Each row of numbers stands for one node and depends on some of the facts below. Use the named rows to name the rest.

Facts:
ρ: sits directly inside; Π: belongs to class
ρ(Q344, Q61); ρ(Q846, Q438); ρ(Q360, Q851)
ρ(Q46, Q887); ρ(Q742, Q846); ρ(Q521, Q745)
ρ(Q850, Q806); ρ(Q492, Q896); ρ(Q548, Q896)
ρ(Q120, Q895); ρ(Q997, Q896); ρ(Q470, Q54)
ρ(Q218, Q499); ρ(Q319, Q167); ρ(Q765, Q887)
ρ(Q601, Q424); ρ(Q409, Q851); ρ(Q519, Q896)
ρ(Q269, Q36); ρ(Q644, Q942); ρ(Q680, Q794)
ρ(Q895, Q61); ρ(Q287, Q851); ρ(Q19, Q851)
ρ(Q86, Q61); ρ(Q176, Q895); ρ(Q346, Q676)
ρ(Q275, Q52); ρ(Q36, Q887); ρ(Q833, Q896)
ρ(Q390, Q619); ρ(Q827, Q434); ρ(Q253, Q173)
ρ(Q93, Q52); ρ(Q956, Q895); ρ(Q746, Q54)
ρ(Q515, Q287); ρ(Q392, Q434); ρ(Q999, Q127)
ρ(Q773, Q499); ρ(Q495, Q52); ρ(Q587, Q33)
ρ(Q114, Q940); ρ(Q574, Q942); ρ(Q599, Q127)
ρ(Q938, Q54); ρ(Q328, Q438); ρ(Q288, Q673)
ρ(Q507, Q54); ρ(Q650, Q794); ρ(Q405, Q806)
ρ(Q745, Q438); ρ(Q942, Q851); ρ(Q434, Q867)
ρ(Q167, Q438); ρ(Q647, Q343); ρ(Q604, Q727)
ρ(Q33, Q940); ρ(Q566, Q287); ρ(Q180, Q800)
ρ(Q350, Q782); ρ(Q142, Q33); ρ(Q835, Q287)
ρ(Q89, Q782); ρ(Q943, Q673); ρ(Q361, Q887)
ρ(Q794, Q619); ρ(Q125, Q173); ρ(Q871, Q36)
ρ(Q52, Q424); ρ(Q690, Q424); ρ(Q443, Q287)
ρ(Q925, Q434); ρ(Q705, Q599); ρ(Q580, Q940)
ρ(Q892, Q287); ρ(Q782, Q619); ρ(Q290, Q846)
ρ(Q676, Q887); ρ(Q821, Q173); ρ(Q958, Q745)
ρ(Q856, Q940); ρ(Q54, Q127); ρ(Q145, Q851)
ρ(Q155, Q619); ρ(Q774, Q424); ρ(Q704, Q167)
ρ(Q103, Q940); ρ(Q800, Q619); ρ(Q673, Q887)
ρ(Q483, Q800); ρ(Q685, Q145); ρ(Q343, Q619)
ρ(Q591, Q942); ρ(Q207, Q145); ρ(Q173, Q851)
ρ(Q573, Q774); ρ(Q499, Q896); ρ(Q973, Q846)
ρ(Q727, Q61); ρ(Q844, Q782); Π(Q344, 240)
Π(Q360, 240); Π(Q46, 39); Π(Q742, 240)
Π(Q521, 373); Π(Q850, 373); Π(Q492, 464)
Π(Q548, 240); Π(Q120, 373); Π(Q997, 39)
Π(Q470, 373); Π(Q218, 373); Π(Q319, 373)
Π(Q765, 240); Π(Q601, 464); Π(Q409, 39)
Π(Q519, 936); Π(Q269, 936); Π(Q644, 464)
Π(Q680, 39); Π(Q19, 936); Π(Q86, 39)
Π(Q176, 240); Π(Q346, 39); Π(Q275, 464)
Π(Q833, 373); Π(Q390, 464); Π(Q827, 373)
Π(Q253, 373); Π(Q93, 936); Π(Q956, 39)
Π(Q746, 464); Π(Q515, 464); Π(Q392, 39)
Π(Q999, 936); Π(Q773, 936); Π(Q495, 39)
Π(Q587, 464); Π(Q114, 464); Π(Q574, 39)
Π(Q938, 240); Π(Q328, 373); Π(Q288, 39)
Π(Q507, 39); Π(Q650, 240); Π(Q405, 936)
Π(Q647, 936); Π(Q604, 240); Π(Q566, 373)
Π(Q180, 464); Π(Q350, 39); Π(Q142, 240)
Π(Q835, 936); Π(Q89, 936); Π(Q943, 373)
Π(Q361, 464); Π(Q125, 39); Π(Q871, 240)
Π(Q690, 240); Π(Q443, 39); Π(Q925, 936)
Π(Q705, 240); Π(Q892, 240); Π(Q290, 936)
Π(Q821, 464); Π(Q958, 464); Π(Q856, 936)
Π(Q155, 936); Π(Q704, 39); Π(Q103, 240)
Π(Q483, 936); Π(Q685, 240); Π(Q591, 373)
Π(Q207, 39); Π(Q573, 373); Π(Q973, 464)
Π(Q844, 240)

Some rows with their names:
[-29  24  -4 -15  23   7 -28 -13 -17 -10   6   6  -1  24   4   2  11   0
  17  10  -9 -16  -3  37  15  -6  26]: Q727
[ 27 -68  -8 -16  -5  -5  48  18  36  34  -1  -1  26 -12  22 -21 -15 -17
  33  10  -3  24  31 -16  20  34  -9]: Q548
[ 42 -63 -23 -22  -5 -10  68  17  25  29  12  15  23 -36  10  -2   3   7
  26   9 -12  26 -12  -9  -1  24 -20]: Q360
[ 42 -57 -51 -18  -2  -1  63  17  19  41  11   4  23 -30   9   0 -17 -14
  28  19  14  18   0  -3   9  34   6]: Q685
[ 22 -70  -7 -18  -3  -5  46  17  36  32  -1  -1  31  -8  18 -20 -12 -17
  35   8  -7  28  33 -14  22  36  -8]: Q690
[ 41 -56 -22 -24  11  -7  60  21  17  19 -14 -25  19 -31  37  -4 -29 -22
  40  45  -4   0  22  -7  -4  42  10]: Q742
[-16  15 -11  44 -37  -8 -22  -2  20 -14  -9 -24   9   0 -22   3 -11  -1
 -71  -8  15  31  30 -34  -2   7  -2]: Q856
[-30  20 -15  -4  14  18 -14 -12   8 -18  -2   9 -14   2   3  -3 -11  17
  35  11   9 -39 -10  31  11 -38  26]: Q36
[-29  10 -25  43 -42  -6   2  -6  51 -30 -11 -25   2 -31 -23   5  -9  27
 -55  -9   8   1  -7 -23 -17 -19 -10]: Q269
[  3  15  -3  32 -40  -3 -32 -11  17 -20 -10 -26  10   0 -23  -4 -16   3
 -82 -15  36  27  20 -40 -16   9   6]: Q155
[-19  14 -13  45 -37  -8 -22  -1  19 -13 -10 -25  10   0 -23   1 -11  -2
 -71 -11  13  29  31 -35  -3   9  -4]: Q519
[-22  11  35 -11  30   8  -3 -23 -25   8 -14  14 -43  27 -12   8  36  -2
  22 -23 -39 -36 -41  36 -26   8 -31]: Q601
[  8  17  38 -21  12  14 -48 -19 -24 -19   0  17  -6  27   7 -15   0  16
   1  -7  18  -3   3   7  -1 -19  23]: Q782
[ -3  15  55  -3  39  13  -8 -13 -53   5 -33   3 -55  32   3  12   2 -12
  27  -3 -24 -33   3   8 -33   3 -18]: Q973
[-28  24  -4 -15  22   8 -28 -12 -18 -11   6   6  -1  23   4   2  12   0
  17   9  -9 -16  -3  38  14  -5  26]: Q774
[-21  -2 -34  11 -17   4  38 -15  37 -30 -22  -4   5 -17  30 -10 -18  18
  10 -21 -14  -4 -17  -4 -15 -11 -28]: Q46
[ 24 -11  -5   9  -8 -11  12  50   5  43  44 -16  20 -29 -54  28   9 -12
 -24  10  33  -2  -7 -27  13 -13  26]: Q253
[ -6  20   9 -13  15   3 -13  -8 -32 -13  16  36  -9   5  -5  12  25  36
   7  -4 -20   4 -28  21  -5 -28  -2]: Q851
[-22   5 -64  16 -13  12  32 -16  35 -21 -24 -16   4 -13  29 -10 -40  -1
  13 -11  12 -16  -5   1  -4  -2  -3]: Q346
[-11  20  39 -10  26   6 -27  -2 -37 -21  -8   9 -12  23  17   2  -2  14
  20  16 -17  -5  25   5   1 -24  13]: Q438
[-14  22   7  -7  31  15 -11 -23 -29  15 -16   4 -48  27 -10   9  14 -24
  25  -8  -8 -47 -30  41 -16  15  -8]: Q587

Name these rows:
No name comes twice in this set of rows, the named rows included.
[ 13  27  28  -5  12  -8 -16 -18 -33   6  -5  30 -62   2   0   0  36 -15
  19  -4 -21 -30 -46  36 -13  10 -51] | Q746
[ 14  24 -62  13 -25 -13   9 -11   4 -14 -10  -3  -3 -19  42 -13 -22 -29
  -5   8  14   9  -3   8  12  28 -22] | Q507
[ 44 -64 -25 -11  -6  -1  58  22  15  45  11  18  22 -20   5  -6 -16  -3
  25   4   7  40  19 -25  12  22  -9] | Q892
[-22   8  27  -4  22  16   7 -22  -6   1 -19  15 -54  10 -11   5  20  12
  37 -22 -23 -52 -47  31 -31 -18 -30] | Q361
[  0  24 -16  47 -47 -17 -29   2  14 -12  -3 -15   0 -13 -16  -1  -9  -8
 -75   0  24  34  29 -33   6  10 -13] | Q999
[  0 -19  -1  13 -12  -4  14  46  49  28  27 -34  18 -36 -43  11  -8 -11
   1  15  35 -33  -1 -23  17 -29  29] | Q943
[ -3   4  -9  12  -3   1  21  -5 -10 -26 -36 -17   6   5  44  -4 -36  -3
   2  -2 -15  15  31 -26 -17  10 -16] | Q704

The same nodes again, as new rows of numbers:
Some nodes and their rows:
[-23  26  73  49  24 -11  40  75  -8  11 -32  29  22 -17  -3 -67  70 -25
  18 -58 -20  -2 -16  -3   1  -7 -14 -46]: Q180
[  3 -41  32  33  44  -5 -55 -21   5 -23  -7   7 -63  -6 -21 -15  35   8
 -93  15  22 -32  27  26   1 -16 -23 -18]: Q574
[  5 -54  25  -6 -28 -17 -39  70  -8  -6  21 -37   5 -91 -32  14  25 -57
   0  43 -35  49 -44  -8 -13   1  -7 -24]: Q176
[ 11 -45  33   2  23  39 -24  40  17 -20  43  16  10 -23 -61  31  18  16
 -36  19 -59   5  48   0 -12  -4 -17 -11]: Q685
[ -2  18  37  31 -32 -20 -22 -15  12  34  27 -20  69  64 -85   9  10 -29
 -64 -26  61 -12 -45   5  37  -1   9 -74]: Q470
[-41 -11  55  47  14 -22 -20  13 -10  55 -33  26 -27 -29 -10 -66  97 -12
 -46  18  38 -34 -40  13 -24   8 -47 -19]: Q680
[  0  15  31 -23  65  -5 -29  -3  -5 -76  38  17   8   6 -17   2  43   8
 -32  20  16  26  -8  40  18   9  18 -19]: Q19
[ -4   6  16 -28   9  -9  -6 -24 -16 -29   6  -5 -25 -12 -46 -80 -11  35
 -49 -19  -8   4  20  10 -12  43  18 -33]: Q851
[ 21  -5  52  35  58   5   2  45   6 -66  -4  11 -15   6 -13 -13   6  -4
 -30 -63 -38   1  54  10  28 -32  11 -44]: Q515
[ 84  54  45 -31  44 -88  11  22  -4 -24  13  10  36  22 -19  -3  56  -7
 -13  32  53  22 -14  58   5  29  22  20]: Q93
[  6  32  45  50 -29  23  11  -4 -18  14  25 -40  30   9 -41 -14   3  -8
 -12  23  59 -15 -19  28  13  -9   2 -52]: Q827
[  5 -43  33  31  47  -6 -57 -20   6 -25  -5   8 -64  -5 -21 -13  34   9
 -95  14  21 -31  31  25   1 -18 -23 -18]: Q443
[ -3  13  11 -30 -12 -26  -7 -35  -6   2  -1 -15  -5   5 -60 -79   5  16
 -49 -36  -3   4 -21  11  -4  60  21 -37]: Q127
[  6 -33  29  34  32 -10 -50 -22   4  -5 -14  -2 -59  -8 -22 -20  44   1
 -78  17  27 -30   6  31  -1  -8 -23 -15]: Q409
[-49  37  58  -8  46 -17   2  33 -19 -17  17  48  41 -14  -6 -46  99  -2
   1  23  28  22 -52  20  -5  24  -8 -23]: Q89
[ -6  11   8 -32 -15 -33 -11 -37   0   7   0 -14   2  16 -66 -75   5  12
 -58 -46  -5   3 -28   9   3  64  23 -42]: Q599
[ 19   1   6 -10 -22  29 -21 -36 -16 -15 -20  -3 -35  -5 -63 -95  21  52
  -7 -15   7  36 -23   2 -14  51  17 -19]: Q36
[ -2  31   0 -36  -3 -18   3 -50 -13   0  -3  -4 -12 -31 -48 -84  -9  13
 -18 -19  -6  -4 -23  14 -19  31  10 -24]: Q438
[ 49  32  24 -32  -8 -62  19  -9 -16   6 -10 -12  -7  -2 -47 -85   0  23
 -32 -13  16   0  13  22 -20  57  21  -9]: Q774
[  7  34  29 -12  34  -2 -10 -15  -8 -43  30 -15  12  -1  -9  -9  59  -6
  -5  24  18  22 -52  58  22  32  17 -13]: Q925
[ 11 -48  34   2  28  40 -25  41  17 -25  46  20   9 -22 -61  33  16  19
 -42  16 -60   5  53  -2 -11  -8 -19 -12]: Q892

Rows to name:
No name comes twice in this set of rows, the named rows included.
[ 32  26  20 -30  -7 -44  14 -16 -16   2  -7 -13 -10  -8 -46 -86   0  24
 -31 -14   9   3   4  20 -19  56  20 -17] | Q424
[ 90   7  44  26  10 -93 -10   2   6  46 -36 -10 -33   7 -24 -26  56 -15
 -58  29  64 -35  -2  48 -13  13 -20  24] | Q495
[ 31  10  19   2  22  47 -50 -18  -4 -53   3  20  -7  16 -41 -19  85  32
  22  26  38  71 -68  28  16  21  14   0] | Q269
[ -7  -6  40  32 -39 -36 -31  42 -40 -20  16 -54  18 -46 -21 -13 -16 -60
 -13  42  76  34 -46  -2  13 -32  15 -75] | Q120
[ 10  33  50  57 -31  35  17 -13 -21  15  31 -50  28   6 -35 -12   8  -1
 -11  22  53 -21 -22  32  20  -7  -3 -52] | Q833
[ 33  26  50  52  13  19  37  20   1 -13 -14 -42  -9  -8   0 -30  37 -21
  13 -58 -36  -9 -17  39  34   1   4 -35] | Q492
[ 15 -13  33  49  -1   7 -23 -45  -1  30 -16 -45 -58 -21  -8 -30  65  -7
 -51  19  24 -41 -42  53   9  16 -29  -9] | Q997
[ 11  40  37   3  28  29  12 -34 -13 -40  44 -44   2 -10   6  -7  68   6
  -3  25   4   5 -56  77  37  42  10 -11] | Q773
[ 12 -39  32   3  12  36 -19  37  16  -7  38   9  14 -25 -60  25  26  10
 -25  18 -55   5  27   3 -14   2 -19  -8] | Q360
[ 62  -9  38   0 -11 -13   8  50  17  37  19  -3  33 -21 -62  16  40  -6
  -3  27 -31   3   5  16 -22  20 -18  16] | Q690

The same nodes again, as new rows of numbers:
Some nodes and their rows:
[-34 -25   3 -18 -22 -65 -60 -33 -32  16 -38   2  93]: Q892
[-42  12 -14  -1 -16 -41 -45 -24   3  34 -64  -1  60]: Q742
[-48 -36  -2 -31 -23 -29 -50 -35   2  27 -47  -7  42]: Q176
[-54 -41   3 -20 -45 -39 -80 -55  12  20 -58  29  59]: Q650
[-42   4  50 -36 -79 -16 -59  -9 -28 -32 -26  -2  32]: Q470
[-26 -11  29 -39 -33   4 -64 -31  -6  23  -6 -15  34]: Q120
[-22  35  19 -11 -26  -9 -60 -21  -5  30 -21  -7  51]: Q319
[ 12 -24  52   9 -73   9 -90 -38  22   4   1  11  39]: Q680
[ 12 -22  12 -11 -40 -35 -69 -22 -30   4  -5  -2  80]: Q515
[-18 -10   0  -5 -46 -11 -31 -52  -1  -6  -8   9  52]: Q361
[-20 -26  59  14 -75  -5 -74 -53  22  25 -35  -8  57]: Q483
[-19 -25  58  13 -74  -5 -72 -51  21  24 -36  -9  56]: Q647
[ -7 -17  51 -72 -61 -17 -43 -60   9  26 -52 -36  51]: Q895
[  5  -5  57 -59 -61 -54 -52 -56 -26  17 -41 -26 101]: Q287
[  1  -4  56 -60 -63 -47 -48 -58 -19  16 -44 -26  91]: Q851
[-11  -6  54 -65 -69 -26 -41 -61   4  15 -54 -28  57]: Q33
[ -8 -13  52 -69 -65 -22 -42 -60   8  22 -53 -32  54]: Q61
[  4  -5  57 -59 -61 -52 -50 -57 -23  16 -43 -26  97]: Q942
[ -3  28  42 -45 -55 -30 -38 -50   9  33 -66 -28  67]: Q167
[-27  10  44 -50 -66 -29  -8 -93   5   3 -40 -13  76]: Q36
[-19  -1  67 -68 -96 -35 -38 -44  -8 -15 -66 -25  51]: Q599

Which node is each row?
No name comes twice in this set of rows, the named rows included.
[-27  -8  29 -37 -35   1 -65 -33  -7  20  -7 -14  37] | Q573
[ -6 -34  11 -13 -60 -10 -84 -41  10   6 -25  21  45] | Q390
[-18  -2  65 -66 -92 -34 -39 -48  -6 -11 -63 -25  53] | Q127
[-36 -25   3 -18 -25 -62 -58 -35 -28  16 -39   2  89] | Q685
[ -22   -4   72  -69 -105  -35  -37  -38  -12  -28  -71  -23   47] | Q54
[-15 -23  53   3 -53   6 -45 -33  13  31 -26 -45  40] | Q93
[-13   1  35 -25 -33 -33 -73 -29 -40  13   4  -3  87] | Q566
[  0 -33   6 -26 -41   1 -59 -25   4  14 -16 -11  29] | Q275
[-21 -22  57  14 -73  -4 -67 -50  20  24 -34 -11  57] | Q155
[ -2 -11  59  16 -53 -31 -52 -31 -22  21 -14 -35  93] | Q835
[-24  28  21 -15 -29  -9 -60 -25  -7  26 -18  -7  50] | Q328
[ 16 -15  47   1 -56  17 -58 -20  11   6  10 -23  27] | Q86

